Below are the code and all the weights of a small trained network. Each question names an input and a class and asks about switching units off, where a switched-off unit gives its printed mean instead of its output.

import numpy as np


def w(rows, s, z=0):
    codes = np.array(rows[::2]) - 128.0
    scale = np.full(codes.shape[1], s)
    scale[-1] = z or s
    return codes * scale


def f(y):
    return y / 2 * (1 + np.tanh(0.7978845608 * (y + 0.044715 * y**3)))


def log_softmax(a):
    a = a - a.max(-1, keepdims=True)
    return a - np.log(np.exp(a).sum(-1, keepdims=True))


def net(x, mask):
    res = np.array(x, float).reshape(1, 8) / 4 @ E
    y = f(res @ A[0][:, :-1].T + A[0][:, -1])
    res = res + np.where(mask, y, B[0][:, -1]) @ B[0][:, :-1]
    return log_softmax(res[-1] @ U[:, :-1].T + U[:, -1])


A, B = {}, {}
E = w([
[160,83,37,212,186,206,130,104,180],'x0',
[137,128,110,162,97,91,101,134,144],'x1',
[139,212,196,239,155,102,129,195,178],'x2',
[69,135,113,255,105,57,231,108,84],'x3',
[61,146,116,119,157,88,73,77,166],'x4',
[113,124,133,118,136,135,128,120,127],'x5',
[151,137,127,140,124,122,130,126,128],'x6',
[123,93,136,119,115,157,126,179,98],'x7',
],0.0084)
A[0] = w([
[62,146,109,157,127,86,215,144,113,85],'n1',
[105,120,103,145,135,76,175,102,68,9],'n2',
[128,87,60,165,221,131,110,117,118,13],'n3',
[67,75,71,133,136,39,212,105,94,35],'n4',
[9,157,169,150,215,112,59,113,178,186],'n5',
[119,68,101,76,116,103,135,40,80,126],'n6',
[199,145,142,37,129,111,42,107,162,33],'n7',
[115,65,34,141,184,149,188,136,178,105],'n8',
[143,65,1,79,122,52,126,72,45,4],'n9',
[154,113,194,88,135,77,176,160,79,159],'n10',
[65,174,147,56,68,57,126,95,89,53],'n11',
],0.0088,0.0035)
B[0] = w([
[135,98,99,81,162,141,192,183,96,224],'n1',
[52,90,120,21,78,147,177,159,214,182],'n2',
[68,104,213,165,39,187,121,88,151,187],'n3',
[79,102,63,63,123,146,205,144,142,233],'n4',
[159,208,93,106,140,111,79,145,70,244],'n5',
[177,145,142,170,224,63,82,155,47,243],'n6',
[78,120,94,88,104,180,225,179,187,253],'n7',
[154,166,146,254,86,159,109,50,163,231],'n8',
[173,101,144,163,214,40,91,156,65,241],'n9',
[108,187,202,198,50,158,102,97,89,221],'n10',
[127,78,197,160,37,177,80,40,131,253],'n11',
],0.0089,0.0068)
U = w([
[109,82,227,186,44,167,79,3,149,3],'0',
[211,166,194,164,253,33,110,248,57,136],'1',
[72,57,52,18,136,166,201,198,208,48],'2',
[179,179,72,125,113,153,99,134,30,219],'3',
],0.0062,0.0038)

Each question gives the input, the list of numbers given to net, and the class t.
The units are the neurons (one row each of A and B). Each row of codes is followed by its name. A weight is (code - 128) times the scale printed after its matrix; where a second scale follows, it is the last column's (A, B and U).
mask holds one flag per neuron, in row order. A switched-off neuron (its flag False) gives its mean, the last column of its row in B, instead of its output. The means were averaged over made-up inputs and are rounded, as every weight is.
A unit's drop is (log p(t) with every unit on - log p(t) with that unit switched off) / (log p(t) with every unit on - log p(t) with every unit switched off).
The circuit of an input: a set's keep is (log p(t) with only the set's units on - log p(t) with every unit switched off) / (log p(t) with every unit on - log p(t) with every unit switched off). Starting from all 11 units, units are removed one at a time, each time the one whose removal leaves the highest keep (on an exact tie, the one counted first), for as long as the keep stays at least 0.8.
units of the circuit, in order: the units of the circuit, biggest drop first
most important unit: the unit with the biggest drop
k most important neurons: the k neurons with the biggest drops, biggest first
drop of u: that unit's drop, to one decimal
input [-2,-6,-3,3,3,-7,8,6], class 1: units of the circuit, in order => (n7, n3, n8)
input [-4,-8,-2,5,-4,3,-5,2], class 2: units of the circuit, in order => (n4)
input [-1,1,-3,5,-2,4,1,2], class 2: 3 most important neurons => (n4, n2, n5)
input [5,6,-8,-8,-3,-8,-8,-7], class 1: 2 most important neurons => (n9, n6)
input [-3,3,-5,-5,1,1,-3,-1], class 1: 4 most important neurons => (n6, n9, n4, n2)
input [7,-7,4,3,-2,-4,-3,8], class 0: 2 most important neurons => (n8, n3)
input [7,-6,-7,-6,4,4,6,1], class 0: 2 most important neurons => (n3, n8)
input [4,5,-7,-4,4,-7,0,3], class 1: 3 most important neurons => (n9, n6, n11)
input [-4,6,4,-1,-4,-2,-8,2], class 0: 3 most important neurons => (n6, n9, n5)
input [7,-4,-7,-7,-1,4,1,4], class 0: 3 most important neurons => (n8, n3, n5)
input [-8,8,2,8,4,-5,6,8], class 0: 3 most important neurons => (n11, n10, n7)
input [-6,-1,6,8,0,5,7,-4], class 2: 2 most important neurons => (n1, n2)
input [6,1,6,0,-6,-5,-2,1], class 0: 2 most important neurons => (n6, n9)
input [0,-1,-3,6,-1,7,1,0], class 2: most important unit => n4
input [-4,-2,-4,7,-7,2,-6,-5], class 2: 2 most important neurons => (n2, n4)
input [7,1,-6,-7,-7,4,-5,-6], class 0: 4 most important neurons => (n8, n3, n5, n1)
input [0,-1,-8,-5,-2,4,-4,-1], class 1: 2 most important neurons => (n6, n9)
input [0,1,-6,0,5,1,-5,6], class 1: drop of n6 => 0.1
input [4,-8,5,5,6,-4,-6,-5], class 3: drop of n5 => 1.1
input [-1,-5,3,-5,-5,5,0,-8], class 2: most important unit => n6
input [-4,-3,-4,-6,-4,-3,-1,-8], class 2: drop of n7 => 2.9
input [0,-3,-8,3,2,-6,-5,3], class 1: drop of n9 => 0.3
